Below are the code and all the weights of a small trained network. Each question names an input and a target symbol and asks about switching units off, where a switched-off unit gives its printed mean instead of its output.

import numpy as np


def w(rows, s, z=0):
    codes = np.array(rows[::2]) - 128.0
    scale = np.full(codes.shape[1], s)
    scale[-1] = z or s
    return codes * scale


def f(y):
    return y / 2 * (1 + np.tanh(0.7978845608 * (y + 0.044715 * y**3)))


def softmax(a):
    e = np.exp(a - a.max(-1, keepdims=True))
    return e / e.sum(-1, keepdims=True)


def log_softmax(a):
    a = a - a.max(-1, keepdims=True)
    return a - np.log(np.exp(a).sum(-1, keepdims=True))


def net(x, mask):
    ids = ['γεηλμφψω'.index(c) for c in x.split()]
    T = len(ids)
    res = E[ids] + P[:T]
    u = 0
    for l in range(2):
        q, k, v = (res @ M[l].T for M in (Q, K, V))
        z = softmax(np.where(np.tri(T) > 0, q @ k.T / 3**0.5, -1e9)) @ v
        res = res + np.where(mask[u], z, O[l][:, -1]) @ O[l][:, :-1]
        u += 1
        y = f(res @ A[l][:, :-1].T + A[l][:, -1])
        res = res + np.where(mask[u : u + 4], y, B[l][:, -1]) @ B[l][:, :-1]
        u += 4
    return log_softmax(res[-1] @ U[:, :-1].T + U[:, -1])


Q, K, V, O, A, B = {}, {}, {}, {}, {}, {}
E = w([
[102,7,165,129,146],'γ',
[159,117,129,92,91],'ε',
[140,98,83,122,213],'η',
[161,55,172,141,99],'λ',
[181,152,146,131,124],'μ',
[115,191,106,144,105],'φ',
[50,107,141,179,80],'ψ',
[191,103,45,180,50],'ω',
],0.014)
P = w([
[120,136,112,48,135],'0',
[142,96,83,208,171],'1',
[69,131,190,149,147],'2',
[142,129,109,79,96],'3',
[160,105,88,248,143],'4',
[75,130,188,175,115],'5',
[160,137,117,98,68],'6',
[178,118,105,254,117],'7',
[84,124,194,182,112],'8',
[165,129,112,90,65],'9',
],0.0082)
Q[0] = w([
[164,130,93,255,92],'0.h0',
[127,145,179,103,167],'0.h0',
[190,97,125,168,118],'0.h0',
],0.041)
K[0] = w([
[130,202,166,202,4],'0.h0',
[140,125,135,168,198],'0.h0',
[179,128,203,123,93],'0.h0',
],0.029)
V[0] = w([
[249,78,183,114,172],'0.h0',
[154,62,59,156,109],'0.h0',
[75,61,65,90,65],'0.h0',
],0.011)
O[0] = w([
[216,71,229,3,202,148],'0.h0',
[38,88,61,31,233,255],'0.h0',
[30,51,8,117,120,153],'0.h0',
],0.0067,0.0021)
A[0] = w([
[181,210,45,64,109,175],'0.n0',
[244,154,39,82,146,14],'0.n1',
[96,211,112,5,45,115],'0.n2',
[167,71,90,90,66,3],'0.n3',
],0.017,0.0041)
B[0] = w([
[94,17,169,185,198,254],'0.n0',
[137,115,77,118,61,254],'0.n1',
[200,181,224,201,8,209],'0.n2',
[164,223,143,129,195,194],'0.n3',
],0.014,0.0054)
Q[1] = w([
[247,118,192,154,213],'1.h0',
[205,28,32,66,134],'1.h0',
[35,172,164,114,217],'1.h0',
],0.015)
K[1] = w([
[240,85,186,95,208],'1.h0',
[176,8,52,200,128],'1.h0',
[96,186,103,120,192],'1.h0',
],0.017)
V[1] = w([
[108,103,255,136,238],'1.h0',
[36,139,93,46,44],'1.h0',
[121,234,74,124,176],'1.h0',
],0.0043)
O[1] = w([
[216,243,108,173,254,162],'1.h0',
[32,95,219,56,30,13],'1.h0',
[53,138,114,6,185,1],'1.h0',
],0.0029,0.0044)
A[1] = w([
[132,165,167,61,104,113],'1.n0',
[135,181,180,134,75,83],'1.n1',
[144,212,2,72,29,88],'1.n2',
[14,205,194,140,182,3],'1.n3',
],0.012,0.0052)
B[1] = w([
[4,148,163,218,96,140],'1.n0',
[91,141,66,51,115,255],'1.n1',
[120,95,209,111,162,171],'1.n2',
[248,172,105,144,170,150],'1.n3',
],0.02,0.0061)
U = w([
[173,150,154,32,233,118],'γ',
[150,177,80,54,136,141],'ε',
[99,68,11,85,177,104],'η',
[116,196,193,122,162,253],'λ',
[253,94,215,103,76,188],'μ',
[57,103,90,187,51,97],'φ',
[104,67,177,66,142,94],'ψ',
[192,161,77,245,131,35],'ω',
],0.0079,0.004)

Each question gives the input, a string of symbols that net reads in full, and the target symbol t.
The units are the heads (3 rows each of Q, K, V and O) and the neurons (one row each of A and B). Each row of codes is followed by its name. A weight is (code - 128) times the scale printed after its matrix; where a second scale follows, it is the last column's (O, A, B and U).
mask holds one flag per unit, layer by layer, with each layer's heads first. A switched-off unit (its flag False) gives its mean, the last column of its rows in O or B, instead of its output. The means were averaged over made-up inputs and are rounded, as every weight is.
A unit's drop is (log p(t) with every unit on - log p(t) with that unit switched off) / (log p(t) with every unit on - log p(t) with every unit switched off).
The circuit of an input: a set's keep is (log p(t) with only the set's units on - log p(t) with every unit switched off) / (log p(t) with every unit on - log p(t) with every unit switched off). Starting from all 10 units, units are removed one at a time, each time the one whose removal leaves the highest keep (on an exact tie, the one counted first), for as long as the keep stays at least 0.8.
units of the circuit, in order: the units of the circuit, biggest drop first
unit that matters most: the unit with the biggest drop
top k neurons: the k neurons with the biggest drops, biggest first
top k neurons in layer l: the k neurons of layer l with the biggest drops, biggest first
input η μ ψ φ η, target φ: units of the circuit, in order : 0.h0, 1.h0
input φ ε ω φ λ μ φ η, target ω: top 3 neurons in layer 0 : 0.n0, 0.n1, 0.n2
input ε γ η μ γ μ λ, target λ: top 3 neurons : 0.n3, 0.n0, 1.n0
input φ φ ε ω, target ω: units of the circuit, in order : 0.n0, 0.n3, 1.n1
input η η ψ γ, target γ: units of the circuit, in order : 0.n3, 0.h0
input λ μ ε φ ε, target ω: top 4 neurons : 0.n1, 0.n2, 0.n0, 1.n1
input ε η μ φ μ, target ω: top 3 neurons in layer 0 : 0.n2, 0.n0, 0.n1
input μ μ φ η η, target ω: units of the circuit, in order : 0.h0
input η μ γ μ ε, target μ: top 2 neurons in layer 0 : 0.n1, 0.n0
input μ μ ψ λ μ ε γ, target γ: top 3 neurons : 0.n3, 0.n2, 0.n1
input ε μ λ γ λ λ μ μ η, target γ: top 3 neurons : 0.n2, 0.n1, 1.n0
input φ μ ε η φ μ φ γ, target ω: top 2 neurons in layer 0 : 0.n2, 0.n3
input μ η ε, target φ: units of the circuit, in order : 1.n0, 0.n0, 0.n2, 0.h0
input ω λ φ λ ε ε η λ ε φ, target φ: units of the circuit, in order : 0.n0, 0.n2, 1.n1, 0.h0
input μ η ε μ ε η λ ε, target γ: units of the circuit, in order : 0.h0, 0.n3
input μ μ ω η μ, target η: top neuron in layer 0 : 0.n2
input η η γ η η, target ψ: top 2 neurons in layer 0 : 0.n0, 0.n1
input μ μ η ω η λ ω φ, target η: top 2 neurons : 0.n2, 0.n3
input λ η λ ψ λ φ, target ε: top 2 neurons : 1.n1, 0.n1
input μ μ μ μ ε φ φ γ, target ω: unit that matters most : 0.n0
input ω φ ε φ ε, target ω: top 4 neurons : 0.n2, 0.n0, 0.n1, 1.n1
input μ φ η η φ ω ε φ, target η: top 2 neurons : 0.n3, 0.n2
input ψ λ μ φ λ, target ω: top 2 neurons in layer 1 : 1.n1, 1.n2
